Here is a tiny trained network, its code and every weight. The questions are about switching its units off for an input and a target symbol, where a switched-off unit gives its printed mean instead of its output.

import numpy as np


def w(rows, s, z=0):
    codes = np.array(rows[::2]) - 128.0
    scale = np.full(codes.shape[1], s)
    scale[-1] = z or s
    return codes * scale


def f(y):
    return np.maximum(y, 0)


def softmax(a):
    e = np.exp(a - a.max(-1, keepdims=True))
    return e / e.sum(-1, keepdims=True)


def log_softmax(a):
    a = a - a.max(-1, keepdims=True)
    return a - np.log(np.exp(a).sum(-1, keepdims=True))


def net(x, mask):
    ids = ['Φαβγεζηθμξπστψω'.index(c) for c in x.split()]
    T = len(ids)
    res = E[ids] + P[:T]
    u = 0
    for l in range(3):
        q, k, v = (res @ M[l].T for M in (Q, K, V))
        z = softmax(np.where(np.tri(T) > 0, q @ k.T / 2**0.5, -1e9)) @ v
        res = res + np.where(mask[u], z, O[l][:, -1]) @ O[l][:, :-1]
        u += 1
        y = f(res @ A[l][:, :-1].T + A[l][:, -1])
        res = res + np.where(mask[u : u + 12], y, B[l][:, -1]) @ B[l][:, :-1]
        u += 12
    return log_softmax(res[-1] @ U[:, :-1].T + U[:, -1])


Q, K, V, O, A, B = {}, {}, {}, {}, {}, {}
E = w([
[136,139,196,104,73,84,108],'Φ',
[75,138,84,167,97,58,145],'α',
[85,174,151,49,107,151,110],'β',
[82,150,201,117,200,112,142],'γ',
[115,98,108,100,175,202,157],'ε',
[130,63,104,147,181,146,172],'ζ',
[247,27,148,162,163,142,115],'η',
[146,159,176,168,113,1,119],'θ',
[164,86,82,131,59,121,141],'μ',
[132,88,172,175,213,106,137],'ξ',
[180,66,130,86,106,159,158],'π',
[207,81,202,98,182,158,115],'σ',
[167,109,93,172,175,147,55],'τ',
[64,128,81,180,166,124,153],'ψ',
[171,79,116,178,145,77,152],'ω',
],0.0082)
P = w([
[114,94,98,49,140,57,101],'0',
[109,104,148,110,128,125,114],'1',
[159,254,102,152,65,169,168],'2',
[110,102,145,127,132,115,154],'3',
[205,246,167,198,81,208,171],'4',
[76,116,148,124,103,95,171],'5',
],0.0068)
Q[0] = w([
[156,253,166,134,125,178,171],'0.h1',
[112,133,151,96,135,150,64],'0.h1',
],0.038)
K[0] = w([
[169,184,4,27,210,42,64],'0.h1',
[118,226,231,96,101,232,26],'0.h1',
],0.018)
V[0] = w([
[184,155,186,13,137,244,253],'0.h1',
[171,68,37,214,69,23,254],'0.h1',
],0.0073)
O[0] = w([
[199,114,80,103,125,139,254,16],'0.h1',
[41,30,168,180,73,204,87,4],'0.h1',
],0.006,0.0017)
A[0] = w([
[80,146,105,141,49,78,207,90],'0.n1',
[168,35,94,67,183,94,21,147],'0.n2',
[98,21,59,61,106,178,183,62],'0.n3',
[116,205,129,132,158,154,98,124],'0.n4',
[137,91,195,10,132,115,80,137],'0.n5',
[168,173,42,183,145,130,93,236],'0.n6',
[160,122,133,156,76,220,65,72],'0.n7',
[77,118,102,166,242,57,100,149],'0.n8',
[151,142,193,188,89,175,188,249],'0.n9',
[166,15,234,129,132,45,141,126],'0.n10',
[157,244,124,160,153,113,96,159],'0.n11',
[30,10,212,50,255,179,159,97],'0.n12',
],0.0067,0.0016)
B[0] = w([
[156,115,187,128,176,192,105,151],'0.n1',
[189,42,85,120,150,55,114,223],'0.n2',
[130,44,82,131,111,200,81,155],'0.n3',
[152,124,78,124,85,147,112,198],'0.n4',
[94,117,146,81,53,118,180,201],'0.n5',
[150,126,166,37,156,152,129,237],'0.n6',
[122,157,135,176,173,129,58,174],'0.n7',
[95,133,150,82,208,91,81,206],'0.n8',
[166,215,57,113,117,129,89,209],'0.n9',
[168,116,171,239,104,110,152,184],'0.n10',
[197,85,141,111,123,172,132,253],'0.n11',
[137,167,32,159,167,125,246,185],'0.n12',
],0.011,0.0034)
Q[1] = w([
[193,236,121,142,113,199,21],'1.h1',
[108,9,52,50,215,80,42],'1.h1',
],0.011)
K[1] = w([
[99,66,46,84,111,17,125],'1.h1',
[185,89,130,107,253,216,57],'1.h1',
],0.011)
V[1] = w([
[117,29,109,3,52,110,60],'1.h1',
[189,46,131,216,74,192,161],'1.h1',
],0.0077)
O[1] = w([
[99,33,209,186,108,224,221,249],'1.h1',
[147,79,2,182,65,73,143,90],'1.h1',
],0.0048,0.012)
A[1] = w([
[1,180,107,140,97,83,165,153],'1.n1',
[115,109,147,172,190,133,192,31],'1.n2',
[134,183,152,112,116,170,82,118],'1.n3',
[129,149,121,124,208,116,126,178],'1.n4',
[80,107,89,127,136,81,118,73],'1.n5',
[111,177,145,134,58,111,170,144],'1.n6',
[130,138,177,114,128,100,180,185],'1.n7',
[100,136,148,159,96,185,149,91],'1.n8',
[67,131,128,78,138,143,171,223],'1.n9',
[55,127,137,213,136,118,120,250],'1.n10',
[106,160,87,118,77,140,67,36],'1.n11',
[112,150,157,101,103,62,95,109],'1.n12',
],0.0093,0.0018)
B[1] = w([
[216,174,120,3,117,162,69,160],'1.n1',
[143,188,68,130,115,72,188,238],'1.n2',
[78,194,176,79,139,77,190,245],'1.n3',
[137,149,114,62,130,66,118,207],'1.n4',
[79,103,175,118,160,159,169,153],'1.n5',
[175,73,90,107,112,157,75,180],'1.n6',
[141,119,188,67,123,128,158,245],'1.n7',
[140,58,146,143,161,181,50,255],'1.n8',
[108,109,177,68,110,201,142,222],'1.n9',
[33,135,164,178,153,86,86,185],'1.n10',
[89,122,68,200,129,70,128,137],'1.n11',
[183,107,178,154,113,177,119,146],'1.n12',
],0.011,0.0039)
Q[2] = w([
[118,172,80,131,152,184,136],'2.h1',
[174,250,140,188,123,196,107],'2.h1',
],0.015)
K[2] = w([
[72,96,110,95,158,146,168],'2.h1',
[88,3,169,85,158,72,179],'2.h1',
],0.016)
V[2] = w([
[66,130,86,64,79,184,111],'2.h1',
[167,129,195,137,6,90,88],'2.h1',
],0.017)
O[2] = w([
[66,108,50,57,65,172,68,30],'2.h1',
[171,79,188,129,1,26,124,1],'2.h1',
],0.0078,0.00047)
A[2] = w([
[138,100,79,229,123,156,126,205],'2.n1',
[107,75,137,225,155,85,112,64],'2.n2',
[181,51,94,126,179,93,30,119],'2.n3',
[203,139,62,150,145,156,152,190],'2.n4',
[78,145,154,144,174,53,91,144],'2.n5',
[96,133,138,123,130,80,74,110],'2.n6',
[46,156,122,148,189,78,85,107],'2.n7',
[174,129,11,118,151,57,101,160],'2.n8',
[84,113,103,130,118,82,158,4],'2.n9',
[220,114,63,66,136,134,155,89],'2.n10',
[101,202,98,91,175,97,154,150],'2.n11',
[118,154,77,194,141,89,97,15],'2.n12',
],0.011,0.0023)
B[2] = w([
[222,63,80,119,133,93,44,176],'2.n1',
[144,246,73,116,148,161,42,192],'2.n2',
[147,103,194,126,188,193,118,187],'2.n3',
[73,93,96,151,160,123,240,196],'2.n4',
[65,162,178,184,59,186,167,178],'2.n5',
[125,125,144,159,179,181,164,149],'2.n6',
[102,8,138,151,23,121,141,186],'2.n7',
[157,134,241,120,191,201,133,173],'2.n8',
[73,108,120,134,134,80,164,140],'2.n9',
[120,204,92,144,16,163,149,244],'2.n10',
[108,140,154,86,182,34,49,209],'2.n11',
[141,169,74,102,187,35,169,149],'2.n12',
],0.013,0.011)
U = w([
[198,70,186,145,80,50,117,206],'Φ',
[60,86,147,217,87,170,132,65],'α',
[128,167,93,80,51,177,107,181],'β',
[149,204,153,49,162,81,105,57],'γ',
[53,170,75,120,167,181,149,106],'ε',
[135,65,112,104,170,87,142,133],'ζ',
[193,163,108,115,177,116,119,77],'η',
[116,185,170,176,119,154,97,2],'θ',
[163,108,113,118,146,162,37,90],'μ',
[76,140,181,155,149,70,158,93],'ξ',
[169,40,72,186,104,186,159,135],'π',
[154,175,128,166,116,107,253,77],'σ',
[168,99,240,99,214,228,145,207],'τ',
[71,82,151,115,140,121,59,105],'ψ',
[94,146,85,200,102,91,83,184],'ω',
],0.0038,0.0045)

Each question gives the input, a string of symbols that net reads in full, and the target symbol t.
The units are the heads (2 rows each of Q, K, V and O) and the neurons (one row each of A and B). Each row of codes is followed by its name. A weight is (code - 128) times the scale printed after its matrix; where a second scale follows, it is the last column's (O, A, B and U).
mask holds one flag per unit, layer by layer, with each layer's heads first. A switched-off unit (its flag False) gives its mean, the last column of its rows in O or B, instead of its output. The means were averaged over made-up inputs and are rounded, as every weight is.
A unit's drop is (log p(t) with every unit on - log p(t) with that unit switched off) / (log p(t) with every unit on - log p(t) with every unit switched off).
unit that matters most: the unit with the biggest drop
k most important neurons: the k neurons with the biggest drops, biggest first
k most important neurons of layer l: the k neurons of layer l with the biggest drops, biggest first
drop of u: that unit's drop, to one decimal
input γ τ Φ, target γ: most important neuron of layer 1 : [1.n3]
input η α ω, target η: 2 most important neurons : [2.n2; 2.n1]
input σ τ η ζ ξ ω, target ω: 2 most important neurons of layer 0 : [0.n10; 0.n3]
input ψ τ τ, target ψ: 2 most important neurons of layer 2 : [2.n11; 2.n7]
input Φ β τ σ τ ε, target ε: 3 most important neurons : [0.n12; 2.n4; 0.n3]
input τ τ τ τ, target τ: 4 most important neurons : [0.n5; 2.n3; 0.n9; 0.n11]
input β Φ τ α, target α: 3 most important neurons : [1.n10; 2.n7; 2.n5]
input ψ β μ, target ψ: 3 most important neurons of layer 2 : [2.n11; 2.n7; 2.n10]
input μ β τ, target μ: 2 most important neurons : [2.n1; 2.n2]
input ω τ τ, target ω: 2 most important neurons of layer 2 : [2.n2; 2.n7]
input γ Φ Φ τ ε, target γ: 2 most important neurons : [2.n11; 1.n3]
input ω Φ τ α, target α: 2 most important neurons : [1.n10; 2.n7]
input τ Φ τ σ, target σ: 2 most important neurons of layer 0 : [0.n12; 0.n10]
input β Φ ω, target β: unit that matters most : 2.h1
input ζ β β, target ζ: 2 most important neurons : [0.n12; 2.n11]
input τ ε τ ω ε π, target π: 3 most important neurons of layer 2 : [2.n1; 2.n4; 2.n11]
input β τ θ, target β: 3 most important neurons : [0.n5; 1.n9; 2.n10]
input Φ τ ω β π, target Φ: 2 most important neurons of layer 0 : [0.n5; 0.n10]
input ε β β τ π, target ε: 2 most important neurons : [2.n4; 0.n12]
input β π τ γ β, target β: most important neuron : [1.n9]
input τ β Φ τ ψ, target τ: 2 most important neurons of layer 0 : [0.n2; 0.n8]
input π τ ω, target π: 3 most important neurons : [2.n1; 0.n3; 2.n4]
input τ τ γ, target τ: 2 most important neurons of layer 0 : [0.n2; 0.n8]
input π ω Φ, target π: 2 most important neurons of layer 0 : [0.n3; 0.n9]
input μ Φ ψ, target μ: 2 most important neurons of layer 2 : [2.n1; 2.n2]
input τ ψ β ω μ η, target η: 2 most important neurons of layer 2 : [2.n2; 2.n1]
input ζ ζ τ β τ Φ, target Φ: unit that matters most : 1.h1
input τ β τ μ, target μ: drop of 2.n7 : 0.0
input η τ ε τ σ τ, target σ: drop of 0.h1 : 1.1
